Here is a tiny trained network, its code and every weight. The questions are about switching its units off for an input and a class, where a switched-off unit gives its printed mean instead of its output.

import numpy as np


def w(rows, s, z=0):
    codes = np.array(rows[::2]) - 128.0
    scale = np.full(codes.shape[1], s)
    scale[-1] = z or s
    return codes * scale


def norm(h):
    return h / np.sqrt((h * h).mean(-1, keepdims=True) + 1e-5)


def f(y):
    return y / 2 * (1 + np.tanh(0.7978845608 * (y + 0.044715 * y**3)))


def log_softmax(a):
    a = a - a.max(-1, keepdims=True)
    return a - np.log(np.exp(a).sum(-1, keepdims=True))


def net(x, mask):
    res = np.array(x, float).reshape(1, 8) / 4 @ E
    u = 0
    for l in range(4):
        y = f(norm(res) @ A[l][:, :-1].T + A[l][:, -1])
        res = res + np.where(mask[u : u + 10], y, B[l][:, -1]) @ B[l][:, :-1]
        u += 10
    return log_softmax(norm(res)[-1] @ U[:, :-1].T + U[:, -1])


A, B = {}, {}
E = w([
[144,55,220,101,188,160,99,173,173],'x0',
[126,130,129,126,132,126,126,130,127],'x1',
[209,133,233,102,68,105,144,130,1],'x2',
[145,75,28,73,106,171,157,203,107],'x3',
[204,125,58,210,175,127,23,141,99],'x4',
[126,126,128,135,124,132,129,124,129],'x5',
[165,186,125,94,142,241,141,56,159],'x6',
[124,121,129,139,117,134,127,121,125],'x7',
],0.0058)
A[0] = w([
[159,111,251,123,97,150,107,254,155,130],'0.n1',
[105,227,67,125,95,134,148,118,95,62],'0.n2',
[116,93,113,76,89,104,153,139,128,117],'0.n3',
[129,158,155,94,183,197,232,85,100,36],'0.n4',
[115,46,82,118,140,103,149,25,108,57],'0.n5',
[116,181,76,127,69,53,178,114,102,49],'0.n6',
[168,193,161,129,122,182,102,98,55,254],'0.n7',
[131,54,219,74,117,173,70,169,218,60],'0.n8',
[134,144,91,100,123,191,200,211,79,184],'0.n9',
[216,138,170,86,72,116,145,97,116,48],'0.n10',
],0.0073,0.0035)
B[0] = w([
[108,136,98,118,58,123,85,131,129,244],'0.n1',
[195,182,154,122,65,184,71,147,186,170],'0.n2',
[141,83,132,172,124,104,154,102,181,151],'0.n3',
[182,54,121,79,144,118,142,25,166,167],'0.n4',
[122,220,134,52,169,139,164,129,138,115],'0.n5',
[184,134,91,71,29,83,3,185,162,177],'0.n6',
[106,118,125,58,166,187,133,139,63,254],'0.n7',
[185,185,121,106,66,143,85,186,161,202],'0.n8',
[166,114,116,206,94,176,223,165,84,204],'0.n9',
[78,156,198,133,98,135,133,182,81,173],'0.n10',
],0.007,0.0051)
A[1] = w([
[221,90,156,121,104,167,119,94,66,160],'1.n1',
[60,146,79,166,138,164,125,166,195,56],'1.n2',
[92,100,174,57,58,104,227,95,133,52],'1.n3',
[103,144,136,132,143,216,163,112,166,84],'1.n4',
[139,121,91,176,145,99,72,153,101,1],'1.n5',
[114,183,106,120,100,74,93,47,95,63],'1.n6',
[108,245,255,140,162,68,74,48,144,165],'1.n7',
[82,72,109,97,85,42,170,110,210,59],'1.n8',
[143,139,79,157,180,150,108,97,108,29],'1.n9',
[114,195,92,121,112,158,112,109,118,55],'1.n10',
],0.0077,0.0023)
B[1] = w([
[88,179,75,106,196,147,106,118,209,248],'1.n1',
[2,186,169,129,180,126,139,122,150,178],'1.n2',
[181,168,159,188,108,93,139,76,167,194],'1.n3',
[95,129,142,86,214,147,123,98,169,165],'1.n4',
[171,164,144,147,131,116,119,80,51,164],'1.n5',
[140,163,105,141,127,129,138,201,160,160],'1.n6',
[133,54,7,188,76,212,206,182,143,253],'1.n7',
[159,167,200,117,140,56,141,106,80,170],'1.n8',
[179,115,146,125,155,138,124,78,76,141],'1.n9',
[140,105,109,74,111,162,79,124,152,147],'1.n10',
],0.0081,0.0052)
A[2] = w([
[138,20,172,149,194,195,73,142,133,119],'2.n1',
[176,46,248,149,175,186,52,200,203,35],'2.n2',
[152,155,198,93,174,158,69,39,115,52],'2.n3',
[119,17,158,97,133,130,204,185,204,48],'2.n4',
[125,122,223,136,111,171,134,177,2,22],'2.n5',
[210,101,113,28,214,158,64,71,139,57],'2.n6',
[184,122,152,124,184,163,62,76,13,3],'2.n7',
[183,92,96,128,134,215,211,145,80,167],'2.n8',
[210,172,223,113,56,180,172,176,13,104],'2.n9',
[140,192,162,122,31,143,159,93,53,68],'2.n10',
],0.0058,0.0029)
B[2] = w([
[148,159,100,161,119,183,200,86,109,168],'2.n1',
[148,255,38,116,35,121,64,141,98,156],'2.n2',
[114,91,79,117,182,136,166,123,174,139],'2.n3',
[131,162,87,176,76,119,108,114,106,155],'2.n4',
[38,159,110,125,136,55,152,88,141,157],'2.n5',
[148,86,112,138,146,178,120,68,147,187],'2.n6',
[170,161,157,117,200,55,140,82,127,155],'2.n7',
[100,85,103,166,153,84,222,148,180,252],'2.n8',
[32,187,97,110,210,141,108,116,182,253],'2.n9',
[70,111,174,99,125,116,100,138,140,179],'2.n10',
],0.0091,0.0037)
A[3] = w([
[123,112,161,175,124,80,104,165,143,67],'3.n1',
[76,170,70,198,216,146,76,129,164,63],'3.n2',
[84,162,164,102,62,96,194,113,244,123],'3.n3',
[176,178,108,87,51,175,65,180,143,12],'3.n4',
[68,92,152,116,126,79,110,144,27,198],'3.n5',
[147,67,158,184,110,22,98,190,91,147],'3.n6',
[184,114,247,126,51,96,135,80,175,59],'3.n7',
[100,80,175,160,103,44,51,146,121,207],'3.n8',
[109,51,90,182,126,177,212,203,97,106],'3.n9',
[254,133,97,135,196,96,128,82,67,5],'3.n10',
],0.0091,0.0019)
B[3] = w([
[74,84,55,89,112,234,132,100,108,148],'3.n1',
[101,119,221,87,94,11,129,170,75,238],'3.n2',
[147,149,135,159,144,69,65,157,29,253],'3.n3',
[173,173,100,64,91,151,37,128,92,208],'3.n4',
[59,150,139,122,232,176,101,136,214,164],'3.n5',
[137,87,119,120,162,243,154,31,198,195],'3.n6',
[254,43,124,132,130,62,128,105,69,154],'3.n7',
[168,125,94,75,164,236,177,86,211,183],'3.n8',
[122,73,124,207,54,128,132,198,109,225],'3.n9',
[196,79,206,146,28,57,159,70,114,167],'3.n10',
],0.0086,0.0075)
U = w([
[164,208,55,62,37,138,12,168,107,24],'0',
[94,61,57,244,49,118,208,205,96,61],'1',
[115,64,122,98,189,186,162,59,185,253],'2',
[10,173,212,100,213,36,113,172,96,69],'3',
[216,73,190,162,109,10,145,52,53,54],'4',
],0.012,0.0039)

Each question gives the input, the list of numbers given to net, and the class t.
The units are the neurons (one row each of A and B). Each row of codes is followed by its name. A weight is (code - 128) times the scale printed after its matrix; where a second scale follows, it is the last column's (A, B and U).
mask holds one flag per neuron, layer by layer. A switched-off neuron (its flag False) gives its mean, the last column of its row in B, instead of its output. The means were averaged over made-up inputs and are rounded, as every weight is.
A unit's drop is (log p(t) with every unit on - log p(t) with that unit switched off) / (log p(t) with every unit on - log p(t) with every unit switched off).
The circuit of an input: a set's keep is (log p(t) with only the set's units on - log p(t) with every unit switched off) / (log p(t) with every unit on - log p(t) with every unit switched off). Starting from the 12 units with the biggest drops (on a tie, the unit counted first), units are removed one at a time, each time the one whose removal leaves the highest keep (on an exact tie, the one counted first), for as long as the keep stays at least 0.8.
circuit, biggest first: the units of the circuit, biggest drop first
unit that matters most: the unit with the biggest drop
top k neurons: the k neurons with the biggest drops, biggest first
k most important neurons of layer l: the k neurons of layer l with the biggest drops, biggest first
input [2,7,-8,-2,-7,-5,-1,-4], class 3: unit that matters most	1.n2
input [-5,4,-4,4,-7,-1,-6,6], class 4: top 4 neurons	3.n7, 3.n3, 1.n3, 1.n8
input [-4,6,-3,4,6,-4,-4,5], class 4: top 2 neurons	3.n10, 1.n5
input [-6,-6,8,7,-8,6,8,-8], class 2: top 4 neurons	0.n4, 2.n9, 1.n7, 3.n2
input [-8,8,-2,8,-2,-1,-1,6], class 0: 2 most important neurons of layer 0	0.n6, 0.n2
input [-4,0,-4,4,8,2,7,3], class 4: circuit, biggest first	3.n10, 1.n9, 1.n7, 2.n9
input [6,-5,-7,-8,-5,-8,6,3], class 1: top 4 neurons	1.n7, 1.n1, 0.n6, 2.n9
input [0,5,7,-7,-4,-3,-5,-7], class 1: top 2 neurons	1.n7, 0.n9
input [8,5,-4,-6,-8,-4,7,-2], class 0: circuit, biggest first	0.n8, 2.n2
input [-1,5,-5,-5,0,1,5,8], class 1: circuit, biggest first	1.n7, 1.n1
input [-3,3,-7,5,-7,5,-5,-1], class 3: 2 most important neurons of layer 1	1.n2, 1.n7
input [5,7,-6,-4,3,-2,-3,3], class 3: 2 most important neurons of layer 3	3.n2, 3.n9
input [8,4,-4,4,-8,-2,1,-8], class 0: top 3 neurons	0.n8, 2.n2, 3.n4
input [7,3,3,-1,-7,6,-1,1], class 0: circuit, biggest first	2.n2
input [1,-5,7,4,8,-5,7,3], class 4: top 3 neurons	2.n7, 3.n10, 1.n1
input [6,5,8,-5,-3,-2,4,8], class 3: 2 most important neurons of layer 0	0.n10, 0.n7
input [8,4,5,0,-8,1,8,2], class 0: 2 most important neurons of layer 0	0.n8, 0.n1
input [3,1,-7,-6,-2,8,5,-8], class 3: top 2 neurons	1.n2, 1.n4
input [-7,2,-8,-5,4,0,4,1], class 3: top 3 neurons	1.n2, 3.n2, 0.n8
input [-3,1,7,1,-2,8,8,-4], class 2: unit that matters most	0.n4
input [3,-7,1,-1,4,1,2,0], class 4: circuit, biggest first	2.n7, 1.n7
input [2,-4,-3,-8,1,-5,8,-2], class 1: top 2 neurons	1.n7, 3.n9
input [-1,-2,-2,6,-2,-5,-7,5], class 2: 2 most important neurons of layer 1	1.n7, 1.n8
input [3,0,4,0,-6,-1,4,2], class 4: top 4 neurons	0.n4, 1.n3, 3.n7, 3.n3
